Here is a tiny trained network, its code and every weight. The questions are about switching its units off for an input and a target symbol, where a switched-off unit gives its printed mean instead of its output.

import numpy as np


def w(rows, s, z=0):
    codes = np.array(rows[::2]) - 128.0
    scale = np.full(codes.shape[1], s)
    scale[-1] = z or s
    return codes * scale


def f(y):
    return y / 2 * (1 + np.tanh(0.7978845608 * (y + 0.044715 * y**3)))


def softmax(a):
    e = np.exp(a - a.max(-1, keepdims=True))
    return e / e.sum(-1, keepdims=True)


def log_softmax(a):
    a = a - a.max(-1, keepdims=True)
    return a - np.log(np.exp(a).sum(-1, keepdims=True))


def net(x, mask):
    ids = ['βγδλξστφω'.index(c) for c in x.split()]
    T = len(ids)
    res = E[ids] + P[:T]
    u = 0
    for l in range(3):
        q, k, v = (res @ M[l].T for M in (Q, K, V))
        z = softmax(np.where(np.tri(T) > 0, q @ k.T / 2**0.5, -1e9)) @ v
        res = res + np.where(mask[u], z, O[l][:, -1]) @ O[l][:, :-1]
        u += 1
        y = f(res @ A[l][:, :-1].T + A[l][:, -1])
        res = res + np.where(mask[u : u + 4], y, B[l][:, -1]) @ B[l][:, :-1]
        u += 4
    return log_softmax(res[-1] @ U[:, :-1].T + U[:, -1])


Q, K, V, O, A, B = {}, {}, {}, {}, {}, {}
E = w([
[118,238,5,141],'β',
[127,148,123,91],'γ',
[124,151,118,39],'δ',
[52,172,249,145],'λ',
[41,41,16,168],'ξ',
[171,166,138,199],'σ',
[183,162,141,83],'τ',
[177,154,123,176],'φ',
[165,123,95,255],'ω',
],0.01)
P = w([
[193,153,87,108],'0',
[151,139,102,105],'1',
[128,147,110,125],'2',
[114,155,111,148],'3',
[99,156,113,161],'4',
[82,161,121,147],'5',
[69,169,124,139],'6',
[56,166,126,143],'7',
[42,173,137,146],'8',
[25,173,130,129],'9',
[5,166,141,117],'10',
[2,165,145,141],'11',
],0.0075)
Q[0] = w([
[119,155,95,117],'L0H0',
[83,168,148,255],'L0H0',
],0.0073)
K[0] = w([
[104,163,75,168],'L0H0',
[4,35,185,81],'L0H0',
],0.0048)
V[0] = w([
[164,170,168,115],'L0H0',
[253,106,116,171],'L0H0',
],0.0082)
O[0] = w([
[147,71,155,32,126],'L0H0',
[252,1,63,195,3],'L0H0',
],0.0058,0.00073)
A[0] = w([
[88,174,146,190,175],'L0N0',
[156,129,179,124,115],'L0N1',
[152,118,139,131,88],'L0N2',
[175,153,141,2,254],'L0N3',
],0.0073)
B[0] = w([
[80,180,129,82,238],'L0N0',
[147,125,210,98,114],'L0N1',
[159,94,142,125,102],'L0N2',
[144,200,141,254,255],'L0N3',
],0.0082,0.0052)
Q[1] = w([
[90,172,182,214],'L1H0',
[159,3,141,20],'L1H0',
],0.0065)
K[1] = w([
[61,144,76,111],'L1H0',
[252,100,146,213],'L1H0',
],0.013)
V[1] = w([
[56,218,189,154],'L1H0',
[9,2,58,185],'L1H0',
],0.0064)
O[1] = w([
[94,193,103,135,255],'L1H0',
[141,102,120,11,133],'L1H0',
],0.011,0.0076)
A[1] = w([
[196,160,33,131,205],'L1N0',
[77,111,74,172,254],'L1N1',
[183,151,142,4,218],'L1N2',
[255,52,224,160,113],'L1N3',
],0.0057,0.0023)
B[1] = w([
[128,126,30,141,209],'L1N0',
[211,183,113,82,254],'L1N1',
[116,1,137,50,149],'L1N2',
[136,40,128,238,138],'L1N3',
],0.0071,0.0045)
Q[2] = w([
[130,1,220,193],'L2H0',
[129,88,175,65],'L2H0',
],0.0059)
K[2] = w([
[213,29,133,254],'L2H0',
[164,38,158,119],'L2H0',
],0.0066)
V[2] = w([
[115,178,2,142],'L2H0',
[144,124,37,134],'L2H0',
],0.0074)
O[2] = w([
[240,110,253,90,249],'L2H0',
[164,37,194,132,157],'L2H0',
],0.007,0.014)
A[2] = w([
[178,179,148,173,158],'L2N0',
[155,88,144,102,16],'L2N1',
[85,143,196,111,216],'L2N2',
[178,144,7,121,5],'L2N3',
],0.014,0.0021)
B[2] = w([
[78,88,173,124,250],'L2N0',
[171,251,120,141,143],'L2N1',
[178,102,101,142,181],'L2N2',
[163,200,161,191,133],'L2N3',
],0.012,0.019)
U = w([
[211,174,207,133,168],'β',
[71,91,148,90,254],'γ',
[22,74,179,36,117],'δ',
[36,237,107,204,19],'λ',
[207,175,3,37,164],'ξ',
[131,72,92,170,143],'σ',
[95,43,117,148,69],'τ',
[149,92,99,168,67],'φ',
[198,153,93,179,53],'ω',
],0.0054,0.0057)

Each question gives the input, a string of symbols that net reads in full, and the target symbol t.
The units are the heads (2 rows each of Q, K, V and O) and the neurons (one row each of A and B). Each row of codes is followed by its name. A weight is (code - 128) times the scale printed after its matrix; where a second scale follows, it is the last column's (O, A, B and U).
mask holds one flag per unit, layer by layer, with each layer's heads first. A switched-off unit (its flag False) gives its mean, the last column of its rows in O or B, instead of its output. The means were averaged over made-up inputs and are rounded, as every weight is.
A unit's drop is (log p(t) with every unit on - log p(t) with that unit switched off) / (log p(t) with every unit on - log p(t) with every unit switched off).
The circuit of an input: a set's keep is (log p(t) with only the set's units on - log p(t) with every unit switched off) / (log p(t) with every unit on - log p(t) with every unit switched off). Starting from the 12 units with the biggest drops (on a tie, the unit counted first), units are removed one at a time, each time the one whose removal leaves the highest keep (on an exact tie, the one counted first), for as long as the keep stays at least 0.8.
units of the circuit, in order: the units of the circuit, biggest drop first
most important unit: the unit with the biggest drop
top k neurons: the k neurons with the biggest drops, biggest first
k most important neurons of layer l: the k neurons of layer l with the biggest drops, biggest first
input σ σ β β β β λ λ δ δ φ, target λ: most important unit : L0H0
input δ φ β γ β ω δ β τ β ω λ, target λ: units of the circuit, in order : (L0H0; L1H0; L0N0)
input λ δ σ λ λ ω, target λ: units of the circuit, in order : (L2H0; L1H0; L0H0)
input γ ξ β δ σ γ ω λ σ, target λ: units of the circuit, in order : (L1H0; L0N0; L0H0)
input φ τ τ ξ σ λ λ, target λ: units of the circuit, in order : (L2H0; L0H0; L1H0)
input σ ξ δ ξ τ δ, target ξ: units of the circuit, in order : (L1H0; L2N0; L0N3; L1N2)
input λ τ λ ξ γ ω ω ξ λ ξ τ, target ξ: units of the circuit, in order : (L1H0; L2N0; L2H0)
input τ γ ξ σ ω γ σ λ γ β ξ ω, target ξ: units of the circuit, in order : (L1H0; L2N0; L0N3)
input δ ξ ξ λ β γ λ φ γ δ, target λ: top 3 neurons : (L0N3; L0N0; L1N0)
input ω φ β σ ξ λ γ ω, target λ: 2 most important neurons of layer 0 : (L0N0; L0N1)
input δ γ ξ σ, target ξ: top 2 neurons : (L2N0; L0N3)
input β σ ξ, target β: top 2 neurons : (L2N1; L1N0)
input γ ω β β β ω φ λ σ, target λ: units of the circuit, in order : (L1H0; L0H0; L2H0)
input ω ξ λ δ, target λ: most important unit : L2H0
input γ τ ξ φ, target ξ: top 2 neurons : (L2N0; L2N1)
input β δ ξ γ γ λ λ ω τ, target λ: units of the circuit, in order : (L2H0; L1H0; L0N3; L0H0)
input β γ β ω β γ σ β γ σ ξ, target ξ: units of the circuit, in order : (L2N0; L1H0)
input γ ξ σ ξ σ β β λ γ ξ γ, target ξ: top 3 neurons : (L2N0; L0N3; L2N2)
input δ δ τ δ σ σ β ξ, target β: 2 most important neurons of layer 2 : (L2N0; L2N1)
input τ δ β σ σ δ λ ω σ γ ξ β, target ξ: most important unit : L0N3
